Below are the code and all the weights of a small trained network. Each question names an input and a class and asks about switching units off, where a switched-off unit gives its printed mean instead of its output.

import numpy as np


def w(rows, s, z=0):
    codes = np.array(rows[::2]) - 128.0
    scale = np.full(codes.shape[1], s)
    scale[-1] = z or s
    return codes * scale


def f(y):
    return y / 2 * (1 + np.tanh(0.7978845608 * (y + 0.044715 * y**3)))


def log_softmax(a):
    a = a - a.max(-1, keepdims=True)
    return a - np.log(np.exp(a).sum(-1, keepdims=True))


def net(x, mask):
    res = np.array(x, float).reshape(1, 7) / 4 @ E
    y = f(res @ A[0][:, :-1].T + A[0][:, -1])
    res = res + np.where(mask, y, B[0][:, -1]) @ B[0][:, :-1]
    return log_softmax(res[-1] @ U[:, :-1].T + U[:, -1])


A, B = {}, {}
E = w([
[72,65,54,98,106],'x0',
[76,142,212,153,92],'x1',
[105,57,254,73,77],'x2',
[145,106,138,68,181],'x3',
[146,160,96,221,10],'x4',
[167,51,114,211,140],'x5',
[204,106,158,173,69],'x6',
],0.01)
A[0] = w([
[178,181,73,187,96,203],'neuron 0',
[229,169,91,146,124,209],'neuron 1',
[67,117,106,131,155,138],'neuron 2',
[193,107,186,181,92,196],'neuron 3',
[229,121,176,158,153,77],'neuron 4',
[93,158,215,138,92,230],'neuron 5',
[55,126,140,181,42,180],'neuron 6',
[49,116,86,57,158,253],'neuron 7',
[127,247,154,66,157,175],'neuron 8',
[195,52,195,150,99,234],'neuron 9',
[132,187,104,176,28,204],'neuron 10',
[119,118,187,134,150,126],'neuron 11',
[208,119,59,158,127,148],'neuron 12',
[151,149,152,72,151,157],'neuron 13',
[211,135,84,94,122,136],'neuron 14',
[90,15,38,127,132,175],'neuron 15',
[35,132,104,110,93,174],'neuron 16',
[178,197,71,116,85,202],'neuron 17',
[70,232,109,62,188,155],'neuron 18',
[135,99,228,106,160,161],'neuron 19',
[95,108,178,152,122,193],'neuron 20',
[100,2,222,128,166,173],'neuron 21',
[53,143,187,171,47,193],'neuron 22',
[116,214,105,88,177,192],'neuron 23',
[89,171,138,147,44,155],'neuron 24',
[81,135,103,89,170,230],'neuron 25',
],0.012,0.0043)
B[0] = w([
[159,147,139,189,80,224],'neuron 0',
[182,76,157,174,107,200],'neuron 1',
[106,163,114,109,167,173],'neuron 2',
[132,91,107,123,65,216],'neuron 3',
[137,93,128,155,108,179],'neuron 4',
[81,109,177,105,94,218],'neuron 5',
[117,206,108,86,11,223],'neuron 6',
[114,155,104,118,247,253],'neuron 7',
[130,150,219,130,174,207],'neuron 8',
[120,48,148,159,66,232],'neuron 9',
[161,183,97,108,31,239],'neuron 10',
[132,69,143,139,121,165],'neuron 11',
[243,113,81,254,154,201],'neuron 12',
[98,123,154,146,167,172],'neuron 13',
[174,116,128,144,149,164],'neuron 14',
[108,166,6,130,180,240],'neuron 15',
[128,175,118,107,163,204],'neuron 16',
[204,160,153,170,68,198],'neuron 17',
[120,187,184,104,211,232],'neuron 18',
[95,63,162,98,143,218],'neuron 19',
[67,93,96,48,88,178],'neuron 20',
[75,11,118,76,136,253],'neuron 21',
[68,160,128,100,58,229],'neuron 22',
[173,188,191,151,211,200],'neuron 23',
[92,200,129,98,33,203],'neuron 24',
[120,185,121,101,234,210],'neuron 25',
],0.0085,0.013)
U = w([
[58,1,174,91,118,227],'0',
[91,172,145,108,51,5],'1',
[80,108,22,98,196,4],'2',
[242,103,99,223,119,160],'3',
[115,156,245,103,186,253],'4',
],0.012,0.00076)

Each question gives the input, the list of numbers given to net, and the class t.
The units are the neurons (one row each of A and B). Each row of codes is followed by its name. A weight is (code - 128) times the scale printed after its matrix; where a second scale follows, it is the last column's (A, B and U).
mask holds one flag per neuron, in row order. A switched-off neuron (its flag False) gives its mean, the last column of its row in B, instead of its output. The means were averaged over made-up inputs and are rounded, as every weight is.
A unit's drop is (log p(t) with every unit on - log p(t) with that unit switched off) / (log p(t) with every unit on - log p(t) with every unit switched off).
The circuit of an input: a set's keep is (log p(t) with only the set's units on - log p(t) with every unit switched off) / (log p(t) with every unit on - log p(t) with every unit switched off). Starting from the 12 units with the biggest drops (on a tie, the unit counted first), units are removed one at a time, each time the one whose removal leaves the highest keep (on an exact tie, the one counted first), for as long as the keep stays at least 0.8.
circuit, biggest first: the units of the circuit, biggest drop first
unit that matters most: the unit with the biggest drop
k most important neurons: the k neurons with the biggest drops, biggest first
drop of u: that unit's drop, to one decimal
input [-3,-1,-8,4,0,-1,-3], class 4: most important neuron : [neuron 18]
input [5,1,-1,-1,-3,1,6], class 2: circuit, biggest first : [neuron 17; neuron 15]
input [-8,-8,-4,8,7,-8,-4], class 4: 4 most important neurons : [neuron 18; neuron 8; neuron 23; neuron 15]
input [0,-7,5,0,-7,7,-3], class 2: 2 most important neurons : [neuron 15; neuron 7]
input [-7,6,7,-1,-5,-6,-4], class 0: 3 most important neurons : [neuron 21; neuron 19; neuron 20]
input [2,3,-8,-1,-6,2,-4], class 4: 3 most important neurons : [neuron 23; neuron 18; neuron 21]
input [4,-1,7,-8,0,5,-7], class 2: 2 most important neurons : [neuron 15; neuron 16]
input [7,-3,-1,7,2,-8,-4], class 4: 3 most important neurons : [neuron 18; neuron 23; neuron 8]
input [6,-3,-7,-3,-7,-5,7], class 3: 2 most important neurons : [neuron 12; neuron 17]
input [-3,4,-6,7,-3,7,-8], class 4: 2 most important neurons : [neuron 23; neuron 18]
input [1,8,5,-3,5,8,8], class 1: 2 most important neurons : [neuron 6; neuron 10]
input [-4,-7,5,-4,-6,5,-5], class 0: 2 most important neurons : [neuron 21; neuron 19]
input [-4,-7,4,-7,-3,-1,6], class 3: 2 most important neurons : [neuron 21; neuron 22]
input [-5,-5,3,-6,-2,8,-3], class 0: unit that matters most : neuron 17
input [1,0,-6,8,-2,5,-1], class 3: 2 most important neurons : [neuron 12; neuron 21]
input [3,0,0,4,2,-2,4], class 3: drop of neuron 22 : 0.2
input [7,7,8,2,7,2,-3], class 1: drop of neuron 6 : 2.7
input [4,-6,-6,7,2,-6,-6], class 4: drop of neuron 23 : 0.1
input [6,6,-1,5,3,-6,-4], class 4: drop of neuron 17 : 0.0
input [-3,-4,-2,0,-2,2,-3], class 3: most important neuron : [neuron 5]
